Here is a tiny trained network, its code and every weight. The questions are about switching its units off for an input and a class, where a switched-off unit gives its printed mean instead of its output.

import numpy as np


def w(rows, s, z=0):
    codes = np.array(rows[::2]) - 128.0
    scale = np.full(codes.shape[1], s)
    scale[-1] = z or s
    return codes * scale


def f(y):
    return np.maximum(y, 0)


def log_softmax(a):
    a = a - a.max(-1, keepdims=True)
    return a - np.log(np.exp(a).sum(-1, keepdims=True))


def net(x, mask):
    res = np.array(x, float).reshape(1, 8) / 4 @ E
    y = f(res @ A[0][:, :-1].T + A[0][:, -1])
    res = res + np.where(mask, y, B[0][:, -1]) @ B[0][:, :-1]
    return log_softmax(res[-1] @ U[:, :-1].T + U[:, -1])


A, B = {}, {}
E = w([
[221,79,171,182,204,193,159,107,159,84],'x0',
[119,127,136,140,132,120,122,128,122,121],'x1',
[118,112,126,127,152,118,152,144,134,144],'x2',
[61,70,193,109,143,177,86,46,104,200],'x3',
[137,135,125,124,115,134,122,118,124,124],'x4',
[73,80,129,220,12,128,214,90,198,129],'x5',
[192,104,47,212,119,124,54,150,106,196],'x6',
[110,123,149,149,150,104,133,138,125,130],'x7',
],0.011)
A[0] = w([
[90,106,138,195,91,134,152,156,124,99,63],'n1',
[140,73,69,200,118,120,78,173,112,187,44],'n2',
[123,111,189,128,121,157,66,82,114,186,73],'n3',
[123,154,127,88,150,167,96,182,108,138,117],'n4',
[143,167,131,77,203,142,90,133,80,117,104],'n5',
[144,150,113,121,168,139,126,133,40,143,77],'n6',
[192,101,107,119,151,159,174,92,140,108,66],'n7',
[64,162,96,107,72,65,132,124,107,181,61],'n8',
[100,133,172,58,154,148,187,106,156,56,84],'n9',
[114,103,166,96,114,144,111,90,126,220,75],'n10',
[149,168,130,132,95,54,131,203,153,94,68],'n11',
[83,77,104,232,21,138,184,63,191,126,137],'n12',
[174,160,153,51,206,127,61,154,56,123,123],'n13',
[50,179,67,91,103,97,113,137,101,156,74],'n14',
[117,120,114,119,145,100,155,79,86,95,44],'n15',
[144,162,123,157,104,172,117,144,109,160,65],'n16',
[145,83,121,102,115,115,135,130,117,123,44],'n17',
[117,153,138,110,93,79,109,151,115,157,71],'n18',
[196,196,139,137,105,66,170,217,143,86,84],'n19',
[130,122,141,116,169,110,57,151,117,113,78],'n20',
[95,170,194,33,125,134,214,119,163,68,69],'n21',
[198,149,189,172,196,205,146,96,157,93,116],'n22',
[163,69,130,182,168,196,144,114,137,70,118],'n23',
[73,146,102,60,96,71,110,153,89,168,97],'n24',
[173,84,62,181,113,141,69,154,121,231,98],'n25',
[116,100,162,107,109,171,99,77,132,183,68],'n26',
[174,186,55,159,106,74,156,197,189,1,97],'n27',
[100,196,148,123,145,163,164,103,128,115,26],'n28',
[85,137,162,173,100,188,140,91,121,186,93],'n29',
[182,104,142,128,179,148,111,118,117,98,123],'n30',
[175,89,158,144,178,164,147,129,158,99,99],'n31',
[210,90,105,179,135,126,128,119,98,199,49],'n32',
[127,108,210,109,148,149,80,99,116,177,75],'n33',
[113,155,121,81,177,154,138,136,108,111,103],'n34',
[56,67,101,132,176,168,94,52,97,165,72],'n35',
[170,139,119,94,207,92,43,123,76,150,121],'n36',
[130,167,144,182,137,99,154,159,77,98,2],'n37',
[50,206,79,96,57,103,124,149,149,178,84],'n38',
[198,102,128,193,105,104,74,175,111,182,28],'n39',
[157,90,131,166,133,148,166,82,148,103,119],'n40',
[160,155,125,197,136,128,100,148,137,201,29],'n41',
[69,174,165,103,146,132,143,89,150,51,49],'n42',
[100,100,205,100,128,130,101,76,121,184,83],'n43',
[112,103,147,107,134,160,139,94,97,171,66],'n44',
[166,112,157,186,169,197,150,132,158,105,67],'n45',
],0.0091,0.004)
B[0] = w([
[70,100,125,109,125,107,176,97,177,132,167],'n1',
[125,76,161,112,90,121,101,182,99,63,189],'n2',
[175,108,78,111,177,157,122,113,107,133,183],'n3',
[127,141,142,124,104,84,168,99,168,139,170],'n4',
[131,130,118,135,91,79,185,108,186,124,199],'n5',
[120,110,127,121,123,118,180,153,163,129,166],'n6',
[114,179,136,153,132,126,112,119,94,159,170],'n7',
[80,175,151,180,112,105,103,108,101,194,190],'n8',
[88,79,132,147,92,102,37,229,122,56,205],'n9',
[148,117,108,92,189,165,159,110,101,130,179],'n10',
[167,116,76,107,183,158,108,95,110,159,180],'n11',
[182,129,140,95,92,28,228,105,255,131,252],'n12',
[158,135,134,100,107,71,209,114,231,157,230],'n13',
[97,194,179,169,141,128,86,125,90,217,189],'n14',
[114,124,131,135,123,137,131,149,122,112,135],'n15',
[118,143,134,104,132,131,97,161,149,111,143],'n16',
[104,152,121,114,144,128,129,145,133,115,128],'n17',
[111,148,149,157,132,128,89,111,105,187,158],'n18',
[191,54,67,93,221,206,148,84,92,135,204],'n19',
[112,113,119,133,104,116,173,105,155,125,165],'n20',
[139,68,151,103,48,147,76,214,99,27,221],'n21',
[66,206,210,168,132,165,100,116,89,199,218],'n22',
[77,202,170,190,121,142,100,113,105,242,200],'n23',
[72,189,194,224,133,150,83,128,107,190,192],'n24',
[92,95,166,126,79,118,78,198,117,2,207],'n25',
[166,107,79,130,182,149,148,99,113,124,178],'n26',
[185,84,50,87,233,192,156,69,98,131,233],'n27',
[111,123,139,81,115,121,99,155,117,70,152],'n28',
[177,104,98,96,154,151,155,100,136,148,180],'n29',
[89,190,161,159,121,106,97,130,154,183,182],'n30',
[99,191,160,200,146,119,111,119,85,162,189],'n31',
[119,107,139,133,86,132,99,182,98,93,179],'n32',
[177,101,82,68,169,155,141,95,116,138,182],'n33',
[136,103,134,143,76,97,134,137,157,100,167],'n34',
[160,66,81,66,162,174,153,101,54,129,191],'n35',
[135,131,120,115,88,71,165,111,201,115,211],'n36',
[125,120,123,130,159,138,144,126,118,130,144],'n37',
[116,193,164,174,121,160,105,116,120,221,201],'n38',
[111,73,137,101,86,128,77,155,105,83,180],'n39',
[114,177,154,142,110,98,135,135,129,180,177],'n40',
[135,90,139,157,110,122,107,182,96,56,163],'n41',
[106,100,143,116,96,125,103,148,91,27,182],'n42',
[174,97,85,101,165,162,130,90,111,109,189],'n43',
[128,96,84,131,180,159,132,121,124,115,163],'n44',
[81,189,170,165,147,141,117,104,117,167,188],'n45',
],0.0073,0.016)
U = w([
[145,128,144,145,85,79,230,105,248,136,254],'0',
[105,204,186,195,125,156,108,113,82,194,145],'1',
[169,82,65,125,203,201,169,92,80,124,44],'2',
[121,83,165,148,56,136,85,184,96,33,71],'3',
],0.012,0.00091)

Each question gives the input, the list of numbers given to net, and the class t.
The units are the neurons (one row each of A and B). Each row of codes is followed by its name. A weight is (code - 128) times the scale printed after its matrix; where a second scale follows, it is the last column's (A, B and U).
mask holds one flag per neuron, in row order. A switched-off neuron (its flag False) gives its mean, the last column of its row in B, instead of its output. The means were averaged over made-up inputs and are rounded, as every weight is.
A unit's drop is (log p(t) with every unit on - log p(t) with that unit switched off) / (log p(t) with every unit on - log p(t) with every unit switched off).
The circuit of an input: a set's keep is (log p(t) with only the set's units on - log p(t) with every unit switched off) / (log p(t) with every unit on - log p(t) with every unit switched off). Starting from the 12 units with the biggest drops (on a tie, the unit counted first), units are removed one at a time, each time the one whose removal leaves the highest keep (on an exact tie, the one counted first), for as long as the keep stays at least 0.8.
circuit, biggest first: the units of the circuit, biggest drop first
most important unit: the unit with the biggest drop
top k neurons: the k neurons with the biggest drops, biggest first
drop of u: that unit's drop, to one decimal
input [-1,-4,-6,4,-5,-7,6,5], class 0: circuit, biggest first => [n13]
input [5,-5,7,-5,-1,0,-2,-3], class 1: top 2 neurons => [n22 n23]
input [6,7,-5,8,-3,8,6,-1], class 0: top 2 neurons => [n12 n27]
input [-1,0,5,-5,4,-4,-3,8], class 2: top 3 neurons => [n12 n19 n27]
input [-2,-1,5,4,7,-4,-5,-4], class 3: top 4 neurons => [n12 n21 n27 n9]
input [-4,3,-1,-6,7,-6,2,6], class 0: top 3 neurons => [n13 n36 n5]
input [6,3,2,-7,2,-3,-5,-1], class 2: top 3 neurons => [n27 n19 n24]
input [8,0,-2,4,-6,-2,-8,1], class 1: top 3 neurons => [n22 n23 n31]
input [2,0,4,-8,4,-5,-8,-2], class 2: top 2 neurons => [n27 n19]
input [-5,1,4,-6,8,-1,6,-5], class 2: top 3 neurons => [n27 n19 n21]
input [-1,3,4,-6,-8,7,-8,-2], class 3: top 2 neurons => [n21 n9]
input [-5,1,1,-1,-4,-5,2,-6], class 0: top 3 neurons => [n13 n36 n22]
input [8,4,3,5,8,5,-8,8], class 1: top 3 neurons => [n22 n23 n45]
input [-6,-3,-2,-6,2,-4,-4,-1], class 1: most important unit => n24
input [6,8,2,-4,0,3,6,4], class 1: top 3 neurons => [n23 n21 n45]
input [7,7,-1,6,2,4,-8,1], class 3: top 4 neurons => [n21 n9 n42 n38]
input [8,5,-8,4,-4,-7,-3,-7], class 1: top 2 neurons => [n22 n12]
input [8,-1,-2,4,-3,-2,7,-2], class 1: drop of n23 => 0.2
input [5,8,4,6,8,5,6,8], class 2: drop of n3 => 0.7
input [-3,2,3,1,-7,1,4,-6], class 3: circuit, biggest first => [n25]
input [6,5,-4,-3,8,-1,8,1], class 3: drop of n39 => 0.1
input [8,3,-2,2,0,-8,5,-7], class 0: drop of n5 => 0.3
